Here is a tiny trained network, its code and every weight. The questions are about switching its units off for an input and a target symbol, where a switched-off unit gives its printed mean instead of its output.

import numpy as np


def w(rows, s, z=0):
    codes = np.array(rows[::2]) - 128.0
    scale = np.full(codes.shape[1], s)
    scale[-1] = z or s
    return codes * scale


def norm(h):
    return h / np.sqrt((h * h).mean(-1, keepdims=True) + 1e-5)


def f(y):
    return y / 2 * (1 + np.tanh(0.7978845608 * (y + 0.044715 * y**3)))


def softmax(a):
    e = np.exp(a - a.max(-1, keepdims=True))
    return e / e.sum(-1, keepdims=True)


def log_softmax(a):
    a = a - a.max(-1, keepdims=True)
    return a - np.log(np.exp(a).sum(-1, keepdims=True))


def net(x, mask):
    ids = ['γδζξτω'.index(c) for c in x.split()]
    T = len(ids)
    res = E[ids] + P[:T]
    r = norm(res)
    for j in range(2):
        rows = slice(3 * j, 3 * j + 3)
        q, k, v = (r @ M[0][rows].T for M in (Q, K, V))
        z = softmax(np.where(np.tri(T) > 0, q @ k.T / 3**0.5, -1e9)) @ v
        o = O[0][rows]
        res = res + np.where(mask[j], z, o[:, -1]) @ o[:, :-1]
    y = f(norm(res) @ A[0][:, :-1].T + A[0][:, -1])
    res = res + np.where(mask[2:6], y, B[0][:, -1]) @ B[0][:, :-1]
    return log_softmax(norm(res)[-1] @ U[:, :-1].T + U[:, -1])


Q, K, V, O, A, B = {}, {}, {}, {}, {}, {}
E = w([
[128,187,157,49,215,84],'γ',
[161,102,75,54,216,137],'δ',
[91,53,174,120,89,188],'ζ',
[55,68,10,122,141,32],'ξ',
[158,89,152,229,244,56],'τ',
[18,136,201,142,85,167],'ω',
],0.014)
P = w([
[207,56,250,126,2,73],'0',
[133,32,159,48,140,164],'1',
[91,50,163,74,110,181],'2',
[113,75,125,100,121,166],'3',
[113,101,115,129,126,155],'4',
[100,108,97,137,142,162],'5',
[88,100,68,135,177,177],'6',
[87,139,64,144,149,164],'7',
[97,160,39,152,135,166],'8',
],0.0076)
Q[0] = w([
[91,125,198,134,3,213],'H0',
[125,111,193,144,51,157],'H0',
[174,195,28,127,138,87],'H0',
[158,159,61,166,165,94],'H1',
[82,78,164,133,122,228],'H1',
[210,136,139,98,198,81],'H1',
],0.015)
K[0] = w([
[222,55,165,73,96,74],'H0',
[158,61,182,7,84,82],'H0',
[89,102,60,102,224,179],'H0',
[40,167,132,148,196,154],'H1',
[136,115,174,112,54,34],'H1',
[80,176,40,212,96,203],'H1',
],0.012)
V[0] = w([
[165,211,149,8,163,158],'H0',
[165,168,179,244,164,183],'H0',
[159,74,216,80,91,255],'H0',
[47,176,200,41,141,31],'H1',
[109,130,151,74,196,53],'H1',
[67,107,72,75,179,173],'H1',
],0.0098)
O[0] = w([
[157,192,98,200,89,158,44],'H0',
[199,69,163,120,60,154,55],'H0',
[224,136,149,100,187,146,88],'H0',
[118,111,156,82,104,6,254],'H1',
[137,97,107,127,63,106,244],'H1',
[190,88,163,82,144,116,156],'H1',
],0.013,0.0053)
A[0] = w([
[220,143,115,135,156,62,196],'N0',
[145,110,163,243,121,51,34],'N1',
[138,130,147,3,91,126,98],'N2',
[101,52,178,149,125,68,3],'N3',
],0.014,0.0043)
B[0] = w([
[61,119,145,81,16,213,221],'N0',
[203,150,179,177,180,19,167],'N1',
[204,136,107,241,185,100,222],'N2',
[174,163,3,178,181,178,255],'N3',
],0.012,0.0077)
U = w([
[136,148,181,156,54,36,130],'γ',
[114,233,77,137,161,192,99],'δ',
[135,87,228,72,199,111,169],'ζ',
[42,159,139,76,199,71,79],'ξ',
[101,98,104,141,9,178,173],'τ',
[175,129,107,236,208,106,4],'ω',
],0.013,0.0027)

Each question gives the input, a string of symbols that net reads in full, and the target symbol t.
The units are the heads (3 rows each of Q, K, V and O) and the neurons (one row each of A and B). Each row of codes is followed by its name. A weight is (code - 128) times the scale printed after its matrix; where a second scale follows, it is the last column's (O, A, B and U).
mask holds one flag per unit, heads first, then neurons. A switched-off unit (its flag False) gives its mean, the last column of its rows in O or B, instead of its output. The means were averaged over made-up inputs and are rounded, as every weight is.
A unit's drop is (log p(t) with every unit on - log p(t) with that unit switched off) / (log p(t) with every unit on - log p(t) with every unit switched off).
The circuit of an input: a set's keep is (log p(t) with only the set's units on - log p(t) with every unit switched off) / (log p(t) with every unit on - log p(t) with every unit switched off). Starting from all 6 units, units are removed one at a time, each time the one whose removal leaves the highest keep (on an exact tie, the one counted first), for as long as the keep stays at least 0.8.
circuit, biggest first: the units of the circuit, biggest drop first
most important unit: the unit with the biggest drop
top k neurons: the k neurons with the biggest drops, biggest first
which heads matter: for each layer, one digit per head in row order, 1 if its drop is at least 0.15 and else 0, layers parted by /
drop when u is switched off: that unit's drop, to one decimal
input γ ω ξ δ τ ζ δ ω, target γ: circuit, biggest first => [H1]
input δ τ δ ξ δ δ τ γ, target ω: which heads matter => 00
input ξ ω γ δ γ γ, target τ: circuit, biggest first => [H0, N0, H1]
input γ γ τ δ γ ξ ω δ, target ζ: circuit, biggest first => [N3, H0]
input ω τ ξ ω ξ ω, target ω: circuit, biggest first => [H0, N2]
input ζ τ ω γ, target ζ: which heads matter => 10
input γ ω τ, target ζ: circuit, biggest first => [H0, N0]
input δ δ ζ ξ ζ γ ζ γ, target δ: which heads matter => 11
input ξ ξ γ γ δ ω γ ω ξ, target γ: top 2 neurons => [N0, N2]
input τ ξ ω ξ τ, target ζ: top 2 neurons => [N0, N2]
input γ ζ δ, target δ: top 2 neurons => [N0, N1]
input δ γ δ ζ, target δ: top 3 neurons => [N2, N0, N1]
input ω ζ δ, target ζ: circuit, biggest first => [H0, N3]
input ω ζ γ ζ γ, target δ: circuit, biggest first => [H0]
input γ τ δ ξ τ ζ τ ξ, target τ: top 2 neurons => [N1, N2]
input δ δ γ γ γ, target γ: top 2 neurons => [N1, N3]
input ω γ γ δ, target τ: top 3 neurons => [N0, N3, N2]
input τ γ δ, target ω: top 2 neurons => [N2, N0]
input ω τ γ δ δ ζ δ ω, target ω: circuit, biggest first => [N2, H0]
input δ ω ξ ω ξ ξ ζ, target δ: top 3 neurons => [N2, N1, N0]
input γ ξ ξ δ, target ξ: top 2 neurons => [N3, N1]
input ζ γ ω ζ γ δ δ ω γ, target ζ: most important unit => N3
input γ τ δ γ δ, target τ: drop when N0 is switched off => 0.6
input ζ ξ ζ, target ζ: drop when H1 is switched off => 0.0
input γ γ γ γ, target γ: drop when H0 is switched off => 0.1
input ζ γ ζ δ, target δ: drop when H0 is switched off => 1.7
input ξ δ γ ξ δ ω, target ξ: top neuron => [N0]
